Below is a small trained network, with its code and all its weights. Each question gives an input and a target symbol and asks what happens when units are switched off, that is, made to give their printed mean instead of their output.

import numpy as np


def w(rows, s, z=0):
    codes = np.array(rows[::2]) - 128.0
    scale = np.full(codes.shape[1], s)
    scale[-1] = z or s
    return codes * scale


def f(y):
    return y / 2 * (1 + np.tanh(0.7978845608 * (y + 0.044715 * y**3)))


def softmax(a):
    e = np.exp(a - a.max(-1, keepdims=True))
    return e / e.sum(-1, keepdims=True)


def log_softmax(a):
    a = a - a.max(-1, keepdims=True)
    return a - np.log(np.exp(a).sum(-1, keepdims=True))


def net(x, mask):
    ids = ['αβγδεζηθλμξπσφψω'.index(c) for c in x.split()]
    T = len(ids)
    res = E[ids] + P[:T]
    u = 0
    for l in range(3):
        r = res
        for j in range(2):
            rows = slice(3 * j, 3 * j + 3)
            q, k, v = (r @ M[l][rows].T for M in (Q, K, V))
            z = softmax(np.where(np.tri(T) > 0, q @ k.T / 3**0.5, -1e9)) @ v
            o = O[l][rows]
            res = res + np.where(mask[u + j], z, o[:, -1]) @ o[:, :-1]
        u += 2
        y = f(res @ A[l][:, :-1].T + A[l][:, -1])
        res = res + np.where(mask[u : u + 4], y, B[l][:, -1]) @ B[l][:, :-1]
        u += 4
    return log_softmax(res[-1] @ U[:, :-1].T + U[:, -1])


Q, K, V, O, A, B = {}, {}, {}, {}, {}, {}
E = w([
[180,171,167,91,196,201],'α',
[166,176,99,184,133,120],'β',
[67,163,71,141,113,170],'γ',
[38,175,83,193,41,166],'δ',
[197,71,116,92,72,151],'ε',
[207,99,208,107,139,116],'ζ',
[123,168,53,145,188,182],'η',
[138,91,176,91,70,107],'θ',
[74,202,5,236,65,199],'λ',
[102,198,57,130,229,213],'μ',
[170,167,67,185,140,148],'ξ',
[141,119,159,189,38,85],'π',
[126,93,130,131,118,87],'σ',
[160,101,155,58,162,135],'φ',
[185,119,113,129,206,129],'ψ',
[91,143,112,110,111,153],'ω',
],0.016)
P = w([
[83,49,175,137,173,142],'0',
[135,163,100,98,131,104],'1',
[148,101,7,168,169,4],'2',
[97,49,172,124,143,122],'3',
[155,182,122,77,129,98],'4',
[234,139,176,139,77,154],'5',
[87,59,161,127,135,123],'6',
[152,197,127,98,128,95],'7',
[77,102,85,32,158,108],'8',
[94,71,162,137,133,115],'9',
],0.016)
Q[0] = w([
[69,128,101,92,163,94],'0.h1',
[160,157,115,152,106,183],'0.h1',
[137,191,151,106,82,148],'0.h1',
[39,112,159,183,134,102],'0.h2',
[155,129,190,245,120,203],'0.h2',
[149,79,115,222,202,97],'0.h2',
],0.011)
K[0] = w([
[192,128,123,136,72,203],'0.h1',
[162,189,125,165,167,88],'0.h1',
[143,161,98,111,88,132],'0.h1',
[79,199,199,126,169,138],'0.h2',
[61,143,82,124,224,1],'0.h2',
[56,61,159,122,241,140],'0.h2',
],0.0095)
V[0] = w([
[121,127,197,163,130,160],'0.h1',
[114,128,106,164,146,191],'0.h1',
[139,189,148,173,132,108],'0.h1',
[223,24,54,121,142,207],'0.h2',
[226,139,140,3,75,173],'0.h2',
[148,104,127,39,254,159],'0.h2',
],0.0061)
O[0] = w([
[191,182,137,76,89,98,116],'0.h1',
[103,241,122,160,112,210,106],'0.h1',
[118,135,132,46,174,167,83],'0.h1',
[254,161,151,16,126,198,254],'0.h2',
[199,86,180,104,161,119,210],'0.h2',
[131,69,119,164,186,186,159],'0.h2',
],0.0063)
A[0] = w([
[84,1,125,138,154,128,160],'0.n1',
[118,245,152,97,199,76,106],'0.n2',
[170,140,159,189,131,124,251],'0.n3',
[178,140,39,114,86,91,214],'0.n4',
],0.009,0.0026)
B[0] = w([
[86,93,140,203,202,70,236],'0.n1',
[122,81,139,130,1,88,159],'0.n2',
[237,227,83,166,92,216,186],'0.n3',
[99,156,190,46,134,114,253],'0.n4',
],0.0085,0.0056)
Q[1] = w([
[112,161,17,86,53,209],'1.h1',
[138,255,143,110,165,73],'1.h1',
[157,87,127,83,55,217],'1.h1',
[88,139,156,156,136,132],'1.h2',
[150,160,168,173,135,97],'1.h2',
[130,87,33,96,139,106],'1.h2',
],0.0074)
K[1] = w([
[137,166,75,131,96,130],'1.h1',
[117,48,113,132,148,99],'1.h1',
[168,116,94,98,105,90],'1.h1',
[46,161,217,97,171,163],'1.h2',
[23,100,73,128,159,143],'1.h2',
[129,170,163,253,143,138],'1.h2',
],0.0073)
V[1] = w([
[193,54,74,128,120,111],'1.h1',
[254,243,73,70,152,63],'1.h1',
[135,166,77,233,103,196],'1.h1',
[197,74,5,214,58,123],'1.h2',
[157,250,174,206,181,108],'1.h2',
[105,179,198,127,47,199],'1.h2',
],0.0046)
O[1] = w([
[3,106,95,157,145,66,218],'1.h1',
[55,196,129,173,126,132,231],'1.h1',
[147,84,133,88,157,46,2],'1.h1',
[102,178,110,213,168,18,106],'1.h2',
[139,119,141,230,142,162,99],'1.h2',
[140,81,143,122,172,85,85],'1.h2',
],0.005,0.0046)
A[1] = w([
[206,148,149,80,161,39,49],'1.n1',
[210,212,130,24,62,79,23],'1.n2',
[75,68,255,213,170,215,2],'1.n3',
[110,133,62,252,79,127,89],'1.n4',
],0.0063,0.0039)
B[1] = w([
[77,201,61,77,58,160,182],'1.n1',
[105,172,115,176,185,144,254],'1.n2',
[82,255,157,102,67,77,177],'1.n3',
[172,44,51,142,123,120,143],'1.n4',
],0.0095,0.0085)
Q[2] = w([
[60,92,145,119,110,178],'2.h1',
[119,134,103,93,175,106],'2.h1',
[98,141,111,146,182,46],'2.h1',
[129,140,168,152,42,197],'2.h2',
[115,61,127,126,173,249],'2.h2',
[116,150,79,46,135,129],'2.h2',
],0.011)
K[2] = w([
[112,147,56,123,77,179],'2.h1',
[96,121,187,154,140,242],'2.h1',
[30,114,185,194,150,162],'2.h1',
[174,166,1,98,13,16],'2.h2',
[168,119,93,41,238,137],'2.h2',
[173,165,89,221,107,182],'2.h2',
],0.0075)
V[2] = w([
[107,67,156,50,72,137],'2.h1',
[64,149,124,167,126,164],'2.h1',
[185,129,154,159,10,177],'2.h1',
[168,151,95,142,171,111],'2.h2',
[149,133,199,77,157,99],'2.h2',
[180,140,124,159,93,79],'2.h2',
],0.011)
O[2] = w([
[93,119,202,128,102,218,1],'2.h1',
[58,82,101,185,113,159,100],'2.h1',
[175,195,2,133,59,99,58],'2.h1',
[111,156,85,179,229,181,249],'2.h2',
[163,121,91,34,160,57,208],'2.h2',
[198,156,233,145,156,39,184],'2.h2',
],0.0091,0.0022)
A[2] = w([
[181,50,160,144,90,66,3],'2.n1',
[255,137,128,187,150,177,186],'2.n2',
[64,108,138,115,87,97,27],'2.n3',
[199,51,119,118,209,125,108],'2.n4',
],0.0095,0.0047)
B[2] = w([
[106,164,129,170,134,245,163],'2.n1',
[97,113,86,81,122,81,254],'2.n2',
[66,130,107,159,49,84,143],'2.n3',
[198,100,126,219,112,156,193],'2.n4',
],0.013,0.0084)
U = w([
[175,81,72,121,135,123,55],'α',
[107,123,167,166,201,96,127],'β',
[93,82,104,91,95,145,114],'γ',
[122,129,176,85,43,136,104],'δ',
[112,206,159,48,191,177,157],'ε',
[196,101,107,125,141,61,76],'ζ',
[82,99,122,111,233,171,43],'η',
[95,63,147,47,117,95,155],'θ',
[145,195,139,191,146,184,88],'λ',
[115,73,65,120,139,185,61],'μ',
[110,138,124,142,242,143,36],'ξ',
[175,185,223,148,154,37,119],'π',
[122,44,185,68,189,78,246],'σ',
[195,37,145,103,131,205,254],'φ',
[182,130,146,168,254,127,6],'ψ',
[65,62,117,70,149,128,120],'ω',
],0.0081,0.005)

Each question gives the input, a string of symbols that net reads in full, and the target symbol t.
The units are the heads (3 rows each of Q, K, V and O) and the neurons (one row each of A and B). Each row of codes is followed by its name. A weight is (code - 128) times the scale printed after its matrix; where a second scale follows, it is the last column's (O, A, B and U).
mask holds one flag per unit, layer by layer, with each layer's heads first. A switched-off unit (its flag False) gives its mean, the last column of its rows in O or B, instead of its output. The means were averaged over made-up inputs and are rounded, as every weight is.
A unit's drop is (log p(t) with every unit on - log p(t) with that unit switched off) / (log p(t) with every unit on - log p(t) with every unit switched off).
The circuit of an input: a set's keep is (log p(t) with only the set's units on - log p(t) with every unit switched off) / (log p(t) with every unit on - log p(t) with every unit switched off). Starting from the 12 units with the biggest drops (on a tie, the unit counted first), units are removed one at a time, each time the one whose removal leaves the highest keep (on an exact tie, the one counted first), for as long as the keep stays at least 0.8.
circuit, biggest first: the units of the circuit, biggest drop first
top k neurons: the k neurons with the biggest drops, biggest first
which heads matter: for each layer, one digit per head in row order, 1 if its drop is at least 0.15 and else 0, layers parted by /
input ε γ φ ε θ, target ε: top neuron : 0.n1
input φ γ λ ε φ ε ε ζ φ, target ε: top 4 neurons : 1.n1, 0.n2, 0.n4, 2.n4
input ε ε φ π φ φ, target φ: top 3 neurons : 2.n4, 0.n4, 1.n3
input ξ π ε φ φ ε, target ε: circuit, biggest first : 1.n2, 0.h2, 0.n4, 2.n4
input σ ε ε, target σ: which heads matter : 00 / 00 / 10
input θ π φ λ π φ ε ε μ, target φ: circuit, biggest first : 0.h2, 1.n3, 2.n4, 1.n2
input ε ζ φ ζ ω π α ε φ σ, target β: circuit, biggest first : 0.n1, 0.h2
input θ ζ φ π ψ, target π: top 2 neurons : 0.n2, 0.n4
input ψ σ η ε φ λ γ ε β, target λ: which heads matter : 11 / 00 / 01
input ε ε φ π φ π, target φ: circuit, biggest first : 2.h1, 1.n4, 1.n3, 0.n3
input ε φ ζ δ ε ε φ θ λ, target ε: top 3 neurons : 0.n4, 2.n4, 0.n1
input ε δ γ φ θ, target δ: circuit, biggest first : 0.h2, 2.h2
input λ ψ ε ε, target φ: circuit, biggest first : 2.n4, 1.n1, 0.n4, 2.h1
input σ σ ε, target σ: which heads matter : 00 / 10 / 10
input φ δ ε, target φ: which heads matter : 01 / 10 / 10
input β ε π φ φ θ, target π: which heads matter : 01 / 00 / 01
input φ π π ζ β, target π: which heads matter : 01 / 00 / 01
input ψ ε α ε μ ε δ, target γ: which heads matter : 01 / 00 / 11
input σ δ σ ε β λ φ φ σ π, target λ: top neuron : 2.n1
input φ ε η α ε β ε σ ε λ, target μ: which heads matter : 01 / 00 / 01
input ε ε ψ γ, target ω: circuit, biggest first : 0.n3, 0.h2, 2.h1, 2.n3
input ζ φ φ, target ζ: circuit, biggest first : 2.h2, 0.h1, 2.n4
input μ ψ ξ, target μ: circuit, biggest first : 2.h2
input α φ φ λ ω π, target φ: which heads matter : 11 / 00 / 10
input π ε ω ε φ ε η μ λ, target ε: circuit, biggest first : 0.h2, 0.n4
input π ε ε ε δ, target δ: circuit, biggest first : 0.h2, 2.h2, 1.n2
input σ ξ λ η δ φ φ ξ μ, target φ: top neuron : 2.n4
